Below is a small trained network, with its code and all its weights. Each question gives an input and a class and asks what happens when units are switched off, that is, made to give their printed mean instead of their output.

import numpy as np


def w(rows, s, z=0):
    codes = np.array(rows[::2]) - 128.0
    scale = np.full(codes.shape[1], s)
    scale[-1] = z or s
    return codes * scale


def norm(h):
    return h / np.sqrt((h * h).mean(-1, keepdims=True) + 1e-5)


def f(y):
    return np.maximum(y, 0)


def log_softmax(a):
    a = a - a.max(-1, keepdims=True)
    return a - np.log(np.exp(a).sum(-1, keepdims=True))


def net(x, mask):
    res = np.array(x, float).reshape(1, 8) / 4 @ E
    u = 0
    for l in range(3):
        y = f(norm(res) @ A[l][:, :-1].T + A[l][:, -1])
        res = res + np.where(mask[u : u + 3], y, B[l][:, -1]) @ B[l][:, :-1]
        u += 3
    return log_softmax(norm(res)[-1] @ U[:, :-1].T + U[:, -1])


A, B = {}, {}
E = w([
[92,86,112,127,105,163,109,113],'x0',
[155,210,127,74,131,107,138,96],'x1',
[89,80,164,96,240,157,72,84],'x2',
[78,142,164,56,69,222,22,57],'x3',
[122,78,85,237,138,171,170,233],'x4',
[157,71,72,104,80,204,174,5],'x5',
[126,141,189,141,229,171,55,72],'x6',
[5,98,73,89,165,122,194,194],'x7',
],0.0032)
A[0] = w([
[229,243,145,97,102,11,131,98,4],'L0N0',
[192,134,57,208,62,148,228,152,47],'L0N1',
[196,199,177,236,107,130,62,254,27],'L0N2',
],0.0081,0.0032)
B[0] = w([
[178,192,171,41,108,55,251,20,254],'L0N0',
[18,19,78,123,100,205,135,174,255],'L0N1',
[146,185,255,191,125,7,88,145,254],'L0N2',
],0.0049)
A[1] = w([
[245,149,70,130,104,192,123,100,68],'L1N0',
[189,103,15,174,55,212,234,134,7],'L1N1',
[188,93,132,155,77,206,12,17,80],'L1N2',
],0.011,0.0012)
B[1] = w([
[79,121,172,177,238,121,124,150,171],'L1N0',
[37,81,88,58,2,129,160,115,234],'L1N1',
[67,204,169,115,89,251,48,93,254],'L1N2',
],0.0065,0.0074)
A[2] = w([
[192,19,167,135,197,130,129,19,3],'L2N0',
[254,169,116,92,94,119,123,136,69],'L2N1',
[134,60,67,178,240,193,224,119,7],'L2N2',
],0.0091,0.0006)
B[2] = w([
[6,197,171,174,114,233,110,162,250],'L2N0',
[101,180,166,115,118,132,165,26,245],'L2N1',
[34,55,75,12,253,111,103,121,222],'L2N2',
],0.0046,0.002)
U = w([
[228,113,56,130,150,163,123,128,2],'0',
[71,59,57,89,27,142,185,144,212],'1',
[232,118,49,139,138,155,115,147,3],'2',
[101,171,164,99,135,238,48,64,179],'3',
[140,120,172,224,136,70,117,219,126],'4',
[195,201,180,107,119,57,180,68,169],'5',
[254,112,19,137,145,159,118,141,8],'6',
[84,83,93,102,228,123,117,170,143],'7',
],0.0086,0.0045)

Each question gives the input, the list of numbers given to net, and the class t.
The units are the neurons (one row each of A and B). Each row of codes is followed by its name. A weight is (code - 128) times the scale printed after its matrix; where a second scale follows, it is the last column's (A, B and U).
mask holds one flag per neuron, layer by layer. A switched-off neuron (its flag False) gives its mean, the last column of its row in B, instead of its output. The means were averaged over made-up inputs and are rounded, as every weight is.
A unit's drop is (log p(t) with every unit on - log p(t) with that unit switched off) / (log p(t) with every unit on - log p(t) with every unit switched off).
The circuit of an input: a set's keep is (log p(t) with only the set's units on - log p(t) with every unit switched off) / (log p(t) with every unit on - log p(t) with every unit switched off). Starting from all 9 units, units are removed one at a time, each time the one whose removal leaves the highest keep (on an exact tie, the one counted first), for as long as the keep stays at least 0.8.
units of the circuit, in order: the units of the circuit, biggest drop first
top k neurons: the k neurons with the biggest drops, biggest first
top k neurons in layer l: the k neurons of layer l with the biggest drops, biggest first
drop of u: that unit's drop, to one decimal
input [4,5,-2,3,8,-8,-7,6], class 4: units of the circuit, in order : (L0N2, L1N1)
input [6,6,8,-5,3,-4,4,-2], class 7: units of the circuit, in order : (L1N2)
input [1,5,-1,-6,-8,7,0,3], class 5: units of the circuit, in order : (L1N2, L1N1)
input [1,0,-5,-2,7,-1,4,-8], class 4: units of the circuit, in order : (L0N2, L0N1)
input [0,-4,-6,4,2,-3,-5,-8], class 4: top 2 neurons : (L0N2, L0N1)
input [-7,-5,6,-6,-8,0,-4,2], class 5: units of the circuit, in order : (L0N1, L0N0)
input [1,-6,2,2,-2,-7,-3,8], class 7: units of the circuit, in order : (L1N1, L1N2)
input [-6,3,3,-1,-5,-2,-6,8], class 5: units of the circuit, in order : (L0N1, L1N1)
input [8,-7,-5,-8,-6,-3,5,1], class 4: top 2 neurons : (L0N0, L1N1)
input [-5,-1,-5,-2,4,-4,6,-3], class 5: top 2 neurons : (L0N0, L1N0)
input [2,2,5,-6,8,1,3,-8], class 4: top 2 neurons : (L0N2, L1N2)
input [1,5,4,-6,2,-1,8,0], class 7: top 2 neurons : (L1N2, L2N2)
input [-4,-7,5,-4,3,0,6,-1], class 7: top 3 neurons : (L1N2, L2N2, L0N0)
input [-4,6,-5,1,-5,2,-4,6], class 5: top neuron in layer 0 : (L0N0)
input [4,-1,-6,-1,-1,-5,-4,-5], class 5: top 2 neurons : (L0N2, L0N0)
input [4,-5,-6,-4,1,-5,-3,3], class 4: top 2 neurons : (L0N2, L1N1)
input [-2,-5,-3,0,-2,-6,7,1], class 4: top 2 neurons : (L0N0, L1N2)
input [-4,-8,3,1,8,-8,5,0], class 4: top 2 neurons : (L0N2, L1N2)
input [-1,4,-2,2,-1,-7,4,7], class 4: top 2 neurons in layer 0 : (L0N0, L0N1)
input [8,4,-6,-5,5,-6,-2,-3], class 4: top 3 neurons : (L0N2, L0N1, L1N1)
input [5,6,8,-4,-2,1,-5,6], class 7: top neuron : (L1N1)
input [1,5,4,-5,-7,-7,-8,6], class 5: top 2 neurons in layer 0 : (L0N1, L0N0)
input [-4,7,-6,3,1,-4,1,-5], class 5: drop of L0N0 : 0.1
input [-2,-5,-3,3,-8,-5,2,-7], class 5: drop of L0N0 : 0.5
input [-7,-7,2,-2,-4,-1,-5,-5], class 5: drop of L0N1 : 0.0
input [6,4,6,4,6,-6,-6,7], class 7: drop of L0N0 : 0.1
input [-5,-5,-6,6,-4,-8,-3,-2], class 5: top neuron : (L0N0)
